Each row has a hidden value. The values are split into ranges, and the tier after each row names the range that its value falls in. Each part has its own value, ranges and names.
[ 11.3  -3.4 -16.7  -5.9  -0.1  -7.8  -3.5  20.5 -10.5   2.6  -3.0  12.5
  -0.7  -2.0  -1.3   3.0  -2.7   1.3  -9.0  -2.0  -4.2   5.2   3.7] : G
[ 15.2  -1.1 -17.8  -3.2  -0.1   1.8  -5.0  13.9 -10.9  11.0  -3.0   9.0
   1.2  -2.7  -2.5  -1.9  -1.7   1.4   2.1  -0.1  -7.2   3.0   4.9] : G
[ 14.2   7.4 -24.1   1.4  -1.9  -8.3  -6.1  17.1  -1.9  24.7  -6.7  -0.1
   0.5  -9.3  -3.2 -24.4   1.7   1.9 -25.7   5.5   2.2  -0.1  -7.4] : C
[ 43.6  -1.1 -10.7  -3.1   1.9  -6.9   5.0  14.9  -6.1 -19.9   0.3   0.8
   1.1  -6.4  -3.9 -22.4   0.7  -5.5 -10.6   0.7  -8.6   3.7   1.7] : C
[ 15.9   0.6 -17.8  -3.1   0.3   4.8  -3.8  14.4   5.2  12.5  -2.8  13.6
   1.6  -3.9  -5.5  -7.7  -1.5   4.6   6.1   4.2  -9.4   2.4   3.8] : G
[ 5.6 -2.3 -7.5  2.2 -0.6  2.7 -0.3 -0.3 -4.1 -3.2  1.4  0.6  1.8  0.4
 -3.6  3.1  1.4 -1.4 16.0  0.2 -2.9 -1.5 -0.7] : G
[  9.5   3.7 -22.0   0.1   0.5  14.4  -1.2   8.7  -3.0   9.1   0.4  10.2
   8.6  -4.2  -4.0 -14.8   0.0  17.3  18.4  14.9 -11.3   1.8   4.9] : C
[  8.2  -7.7   3.8  17.8  16.0   1.6   8.6  -1.2  32.2  23.8 -10.5  45.6
   5.6   3.3   1.1 -24.5   8.5  -6.9 -17.8  26.0  -7.2  -1.3   1.3] : C
[ 17.7   0.9 -14.2   0.8   0.1  -6.0  -1.5  14.2 -11.3  -6.7  -2.1   8.2
   1.4  -6.1  -3.4 -15.0   1.0  -4.0  -4.5   2.3  -4.8   1.4  -1.5] : C
[ 39.8   3.5 -10.1  -1.5   0.4  -5.7   1.9  22.2 -11.0 -19.8  -3.2  11.8
   0.0  -6.3  -3.5 -19.2   2.5  -4.1  -5.6   6.6  -7.3   4.8   4.0] : C
[ 58.7  -5.7   0.2   4.0   0.3 -10.3   6.6  38.1  -5.9 -13.9  -9.1  11.3
  -0.6  -6.5  -4.1 -23.3   1.7  -2.2 -17.6  -5.6 -10.1  11.2  19.7] : S
[ 13.4   0.7 -15.6  -2.7   2.1   3.7  -4.0  11.7  -2.8  16.2  -5.2  23.2
   5.1  -3.1  -3.3 -13.7  -3.2   4.3  -6.2  11.3  -9.3   4.2   4.2] : C
[  8.9 -10.3   2.0  14.4  16.4  -2.5   5.1   8.7  30.8  23.9 -15.3  46.3
   5.7   4.3   3.0 -16.1   6.7  -5.3 -25.5  21.6  -7.0   3.1   5.8] : C
[ 15.5   3.7 -21.2  -4.3   0.8   6.1  -4.7  18.1  -7.6  11.3  -1.6  15.3
   6.7  -4.9  -2.4 -12.7  -2.6  17.0   0.3  13.6  -9.5   4.7   3.3] : C
[ 40.9  13.8  -9.1   4.2   2.4  -1.6   8.0   0.6  -8.5 -20.9  -1.7   2.3
   2.6  -7.4  -4.5 -26.7   5.2  -4.6   6.1  17.6  -3.2   2.8  -4.8] : C
[  2.7  -0.8 -15.0   1.7  -0.5   1.6  -1.3   3.5  -2.4   0.9  -1.3   5.1
   1.0  -2.4  -3.5  -3.7   0.4  -1.5   0.7   2.0  -3.4  -0.7  -2.1] : G
[  5.0   6.2 -20.0   4.7  -2.5  -5.7  -3.3  14.1  -8.0  38.2  -5.9  -0.5
   1.2  -9.6  -4.4 -15.3   3.1   1.0 -21.8   8.7   1.3  -2.9  -6.2] : C
[ 10.5   0.5 -17.4   1.7  -2.4   5.4  -2.3   7.0  -5.9   8.3  -1.6   5.5
   1.7  -1.8  -3.4  -0.3  -0.7   1.3   5.2   3.1  -4.2  -0.4   2.2] : G
[  9.7   3.9 -14.9  -1.5  -2.8  -5.3  -4.4   6.8  -7.0  11.0  -3.2   7.2
   0.7  -4.5  -2.9   0.6  -0.2  -0.5 -12.8  -1.0  -2.6   1.5  -1.3] : G
[ 28.8   7.3 -15.2   0.9   0.8  -5.7   1.3  12.9  -9.9 -18.8  -3.5   5.3
   0.5  -6.8  -5.7 -19.1   2.7  -3.7  -5.2   4.1  -4.1   3.2  -0.6] : C
[ 15.7 -10.7  -6.8  24.4   9.0  -5.9   4.9   5.7  35.7  17.8 -11.9  85.5
   1.8  -0.5  26.2 -26.1   5.1  -6.9 -21.8  13.1  -7.4   1.5   6.9] : S
[ 17.9   2.3 -18.1  -4.5  -1.8   8.5  -2.6   9.6  -6.9  12.8  -2.0  21.9
   4.4  -3.7  -3.5 -14.1  -1.1  11.2   5.0   8.3 -11.9   3.7   3.2] : G
[ 32.3  12.2 -11.2   4.6   1.4  -1.7   4.6   3.3 -11.0 -23.5  -1.9   1.8
   2.7  -6.9  -6.4 -23.3   4.2  -4.6   2.0  11.6  -3.2   1.6  -4.0] : C
[ 11.1   2.5 -16.0   1.4  -0.1  -1.3  -1.4   9.2  -1.4   4.8  -3.6   4.1
   1.1  -3.9  -2.1  -6.5   0.7  -3.8  -9.5   0.8  -0.9   0.1  -1.1] : G
[ 10.4  -9.8   4.3  11.7  10.9  -3.9   3.2   4.6  16.9  25.3 -10.3  50.5
   3.9  -0.4   0.7 -19.1   5.3  -4.3 -21.9  21.5  -7.8   1.6   3.9] : C
[  6.0  -9.5  -3.3  21.4  12.1  -2.4   6.1   2.7  38.1  17.3  -9.9  59.9
   3.5   3.6  11.2 -23.5   4.5  -6.9 -22.0  19.3  -7.2  -0.4   2.8] : S
[ 11.5   7.7 -26.6   2.1  -1.2  -9.1  -5.7  29.4 -13.6  43.9  -7.5   2.5
   0.9  -6.3  -4.0 -18.4   4.0   3.2 -23.7   8.8   4.5   1.0  -3.7] : C
[ 51.0  -0.8  -2.5   2.5   1.6  -6.5   6.6  21.6  -5.4 -16.7  -0.4  11.6
   1.3  -5.9  -3.1 -26.4   2.1  -2.9  -1.0   0.2  -9.9   5.7   4.7] : C
[ 23.0 -11.9  -2.4  12.1  12.0  -8.6   0.9  18.6  27.2  33.5 -13.5  49.1
   4.9   0.0   8.9 -19.1   2.2  -3.0 -24.6  12.5  -6.4   6.9  10.4] : S
[ 46.1   0.1  -2.6   1.7  -1.2  -7.0   4.4  25.2 -11.0 -15.9  -1.2   9.1
   0.3  -6.3  -4.2 -20.8   5.2  -3.7 -12.4  -0.1 -10.6   6.0   5.6] : C
[ 18.8   3.2 -21.7  -7.3  -0.5 -11.2  -8.4  19.2  -8.6  13.8  -4.7   5.3
  -1.1  -6.4  -1.1  -2.5  -2.7   1.7 -19.6  -2.4  -1.6   6.0   3.3] : G
[ 15.6  -4.8  -9.5   5.2   5.6   0.5  -0.9   3.0   5.6  19.6 -10.6  31.4
   3.3  -0.7  -0.5 -19.7   3.2  -5.7 -18.5  17.1  -7.9   2.1   3.4] : C
[  8.8 -10.0   2.5  17.5  14.8  -1.2   6.5   1.5  27.0  27.9 -11.8  55.6
   6.9   2.0   5.8 -25.3   6.4  -6.3 -16.9  20.4  -6.7   2.0   4.3] : S
[ 41.5  -0.3  -7.6   0.3   2.0  -8.1   5.4  22.9  -5.2 -18.6  -0.2   8.1
   0.2  -5.5  -2.9 -21.3   1.3  -3.1 -10.8   1.3  -9.3   6.3   5.2] : C
[ 19.4 -10.8  -5.3  21.5  10.6  -7.6   0.5   8.0  39.5  22.4 -11.8  74.4
   0.9   1.5  19.2 -22.8   2.2  -6.3 -27.3  12.9  -7.4   2.7   8.1] : S
[ 11.0   5.0 -20.6   1.2  -4.3  -6.8  -5.9  10.3  -4.8  26.2  -6.3   9.8
   1.9  -8.1  -2.5  -6.6   0.7  -0.8 -19.1  -0.9   0.6   0.7   1.2] : G
[ 10.2   0.6 -13.8   4.1  -0.5   5.5   0.1   5.6  -6.1  -2.1  -3.6   6.7
   2.3  -1.9  -2.2  -4.3  -0.4   1.8   4.9   1.9  -7.3   0.8   1.1] : G
[ 14.8   4.2 -24.3   0.7  -0.8  -9.1  -6.1  23.7 -15.0  43.6  -7.1   1.3
   0.9  -9.6  -4.0 -12.2   1.9   1.7 -22.0  10.8   0.2   2.3   0.0] : C
[ 42.7  -5.8  -8.7   1.1   2.3  -8.0   5.8  27.2  -5.9 -13.2  -2.4   4.7
   0.3  -6.0  -3.7 -20.6   2.4  -2.9 -12.3   1.0  -8.5   5.3   5.2] : C
[ 17.8 -11.2   1.9  13.1  11.3  -9.0   2.6  14.9  36.9  32.3 -13.6  56.5
   5.8   0.0   6.9 -20.8   3.0  -5.2 -28.3  13.9  -3.0   5.4  10.9] : S
[ 13.0 -12.5 -11.2  26.4   8.7  -7.7   2.8   5.9  35.6  24.4 -12.2  81.1
   1.7  -0.2  27.0 -41.1   3.5  -6.3 -24.2  12.9  -7.3   2.5   8.4] : S
[ 16.7   2.4 -24.3  -0.5  -0.3  -8.9  -6.0  17.1  -8.0  31.6  -3.6  12.1
   0.2  -8.6  -1.6 -10.7   0.0   0.4 -21.3   0.0   0.5   2.2  -1.6] : C
[ 10.6 -10.6   6.6  17.4  13.4  -0.5   6.3   3.4  25.9  33.3 -12.6  49.9
   6.0   2.2   2.3 -23.8   6.0  -5.9 -22.9  12.9  -6.6   2.8   5.2] : S
[  7.1   5.1 -20.8   0.0   0.4   9.4  -0.2  10.3  -5.7  10.3  -1.0  12.0
   5.1  -4.9  -4.5 -15.3   0.3  14.7  12.7  12.4  -9.8   1.6  -2.4] : G
[ 23.4   1.9 -17.2  -3.1   0.3  -8.2  -3.4  15.3 -10.4  -6.9  -4.6  11.1
   1.0  -5.8  -2.1  -9.6  -0.6  -1.8  -6.7   1.2  -1.1   4.3   3.3] : C
[ 19.4   3.0 -17.6  -3.1   0.2  -7.2  -4.3  12.5 -11.3   0.0  -6.3   9.6
   1.3  -5.1  -1.9  -6.8  -0.9  -1.9 -12.5  -0.2  -1.0   3.8  -0.9] : G
[ 16.2  -9.7  -5.5  19.7  12.9  -1.3   6.1   6.1  38.5  23.6 -11.1  62.9
   3.3   1.7  11.7 -25.9   4.0  -5.6 -22.5  19.0  -7.5   0.0   4.6] : S
[ 66.0  -4.1   4.0   6.2   1.5  -9.7   8.5  39.9  -2.0 -15.3  -7.9  15.5
  -0.2  -7.4  -6.4 -23.8   2.3  -2.9 -17.3  -6.7 -10.5  11.3  23.6] : S
[ 15.3   6.9 -21.2   2.8  -1.3  -8.9  -5.4  14.8  -6.3  22.3  -5.3  14.1
  -1.0  -7.7  -1.3  -5.1  -0.2   0.1 -19.4   2.9  -1.3   1.0  -4.2] : C
[ 16.5  -1.5 -14.4  -1.7   0.5  -7.2  -3.9  14.5  -8.4   4.2  -5.3   8.9
   0.9  -6.2  -2.6  -9.2  -0.1  -3.0 -13.4   2.4  -2.2   4.5   2.0] : G
[  8.6   1.4 -18.2   3.9  -0.1   1.8   1.4  -6.7  -1.6   6.2  -1.6   1.4
   3.0  -4.1  -2.9  -9.4   2.3  -2.2  -1.6   2.2   0.9  -1.9  -3.7] : G
[ 66.2  -8.3  10.1  14.8   1.0  -9.3   9.7  48.1   7.9 -12.5  -4.4   8.7
   1.7  -8.1  -4.8 -21.9   1.7  -1.6 -20.5  -9.7 -10.9  13.4  45.8] : S
[ 20.1 -11.9  -7.6  23.1  10.1  -8.0   3.8  17.1  42.6  26.0 -12.6  83.5
   1.2  -1.6  22.2 -26.6   2.9  -5.4 -19.7  11.5  -7.2   2.4  10.7] : S
[ 19.9   0.8 -16.5  -4.5   1.8   3.3  -5.3  13.6  -3.2  20.7  -5.8  20.3
   4.7  -3.6  -1.2 -11.5  -2.1   4.6  -6.3  11.7  -8.5   4.8   5.2] : C
[ 17.9 -12.0   4.8  15.0  15.1  -3.7   3.3  12.3  25.5  33.2  -9.7  42.0
   6.6   2.3   2.5 -23.8   4.9  -5.3 -29.0  20.1  -6.9   4.4   8.5] : S
[ 14.3   1.0 -17.5  -0.6   0.2  -5.8  -4.3  12.7  -9.8  -1.8  -4.8   6.7
   1.8  -7.8  -2.5 -10.1   0.3  -3.5  -9.7   0.2  -0.9   2.4   0.5] : G
[ 18.2   0.5 -14.0  -4.4   2.5   2.2  -5.9  18.9  -3.7  24.7  -5.8  16.6
   3.6  -4.3  -1.5 -15.1  -3.3   4.8  -5.7   5.2  -8.9   6.9   8.4] : C
[ 12.6   5.0 -22.3   2.2  -1.8  -7.8  -5.2  11.3  -5.0  21.0  -6.4   8.4
   0.8  -7.4  -2.7  -1.5   0.4  -1.2 -17.0   0.7   1.0   0.5   1.7] : G
[ 23.7   2.2 -14.7   1.1  -0.1  -5.0  -1.6  11.1  -9.7  -8.4   0.3  -5.1
   2.6  -6.5  -1.2  -9.6   0.5  -3.1  -7.4   2.1  -0.8   3.2  -0.9] : C
[ 34.3   2.8 -11.6  -1.5   1.4  -6.2   2.7  15.8 -10.8 -15.4  -7.6   4.6
   0.5  -5.4  -3.1 -18.3   2.2  -3.7  -6.6   4.9  -9.0   4.7   1.8] : C
[ 12.3  -8.3   2.4  14.5  12.7  -2.5   3.5   8.0  22.3  22.4 -10.8  37.3
   5.5  -2.7   2.6 -22.8   5.2  -5.4 -22.9  24.0  -7.5   0.7   2.9] : C
[ 12.6 -11.0   5.6  18.4  14.5  -1.1   5.2   4.8  25.5  30.2 -11.8  42.8
   6.5   2.5   3.3 -24.1   5.3  -6.3 -21.5  21.8  -6.1   2.2   5.9] : S
[  7.3  -0.2 -12.6   0.1  -0.1   1.9  -3.6   9.2  -5.8 -10.6  -1.8   5.8
   0.0  -1.3  -2.6  -1.6  -0.2   0.6   1.5   2.6  -4.8   1.3   2.4] : G
[ 54.0  -3.9   5.5   4.9   1.8  -5.4   8.1  27.1  -3.9 -17.4  -3.1   3.9
   0.7  -7.6  -6.0 -20.6   2.2  -3.0 -14.9  -0.8  -9.5   5.5   7.0] : S
[  2.4   0.1 -15.9  -1.1   1.0   8.7   0.5   3.6  -0.4  18.4  -6.6  15.8
   6.0  -2.8  -3.2 -15.4  -1.5   5.6  -6.1  12.0  -9.4   1.7   0.6] : C
[  0.2   0.4 -12.8   2.6  -0.7   4.0  -1.0   4.8  -5.1  -4.5  -3.0  -0.3
   1.4  -1.2  -2.8  -5.2  -0.1   1.1  -6.6   5.6  -4.7  -1.7  -1.8] : G
[ 64.5  -5.7   5.3   8.9   0.6  -8.6   9.5  36.6  -1.9 -10.8  -7.5   7.3
  -0.3  -7.3  -3.9 -16.6   2.1  -3.2 -19.6  -8.9  -9.6  10.5  19.8] : S
[ 17.6  -6.3  -1.1   7.3   7.0   1.8   3.8  -0.5  12.1  17.9  -9.9  34.4
   5.0  -1.1  -1.1 -22.3   4.5  -5.7 -21.9  21.9  -7.3   0.3   2.9] : C
[ 65.2  -8.2  11.4  20.7   0.4  -7.7  10.8  52.0   5.7 -10.8  -6.6  10.5
   0.4  -6.2  -3.0 -24.4   2.5  -1.2 -18.1  -8.2 -10.7  12.9  48.2] : S
[ 21.5  -9.0   5.2  18.7  13.9  -2.6   4.4   6.3  27.2  28.8 -13.5  49.9
   5.8   2.0   4.0 -23.6   5.4  -6.1 -23.5  18.3  -7.4   2.4   7.3] : S
[ 15.6   3.7 -19.7   1.4  -0.1  11.6  -1.5  16.6  -8.0  15.0  -0.5  14.2
   7.2  -4.2  -1.9  -9.6  -0.7  16.5   9.3  15.5  -9.9   2.0   3.0] : C
[ 63.9  -5.7   3.6   8.4  -0.9  -7.4  12.7  39.8  -4.2 -12.7  -7.5   9.7
   0.8  -6.9  -4.8 -20.5   2.2  -1.6 -15.6  -3.3 -11.3  10.5  29.2] : S
[  7.2  -2.9 -13.9  -3.6  -0.3  -4.1  -4.3   9.4  -5.4   2.5  -1.7   8.0
   0.9  -1.9  -2.4   1.4  -1.6   0.1  -6.2  -0.8  -4.5   1.9  -2.0] : G
[ 19.6 -11.9  -1.5   9.8  14.3 -11.0   0.1  18.2  34.0  30.2 -14.6  71.0
  -0.6  -0.5  11.9 -19.3   0.6  -2.3 -34.7  14.6  -6.6   7.3  10.4] : S
[ 70.5  -8.4  10.9  21.1   2.0  -8.6   9.9  48.6   6.7 -13.1  -5.3  10.5
   0.1  -8.4  -4.4 -23.3   2.6  -1.1 -17.6  -7.5 -12.3  13.4  52.8] : S
[ 28.2   0.1 -16.4  -4.7  -0.9 -11.2  -5.4  33.7 -13.8  -3.2  -2.5  14.3
   0.7  -6.5  -1.1 -10.8  -2.8  -2.6 -16.7  -2.9  -1.3   8.7   7.8] : C
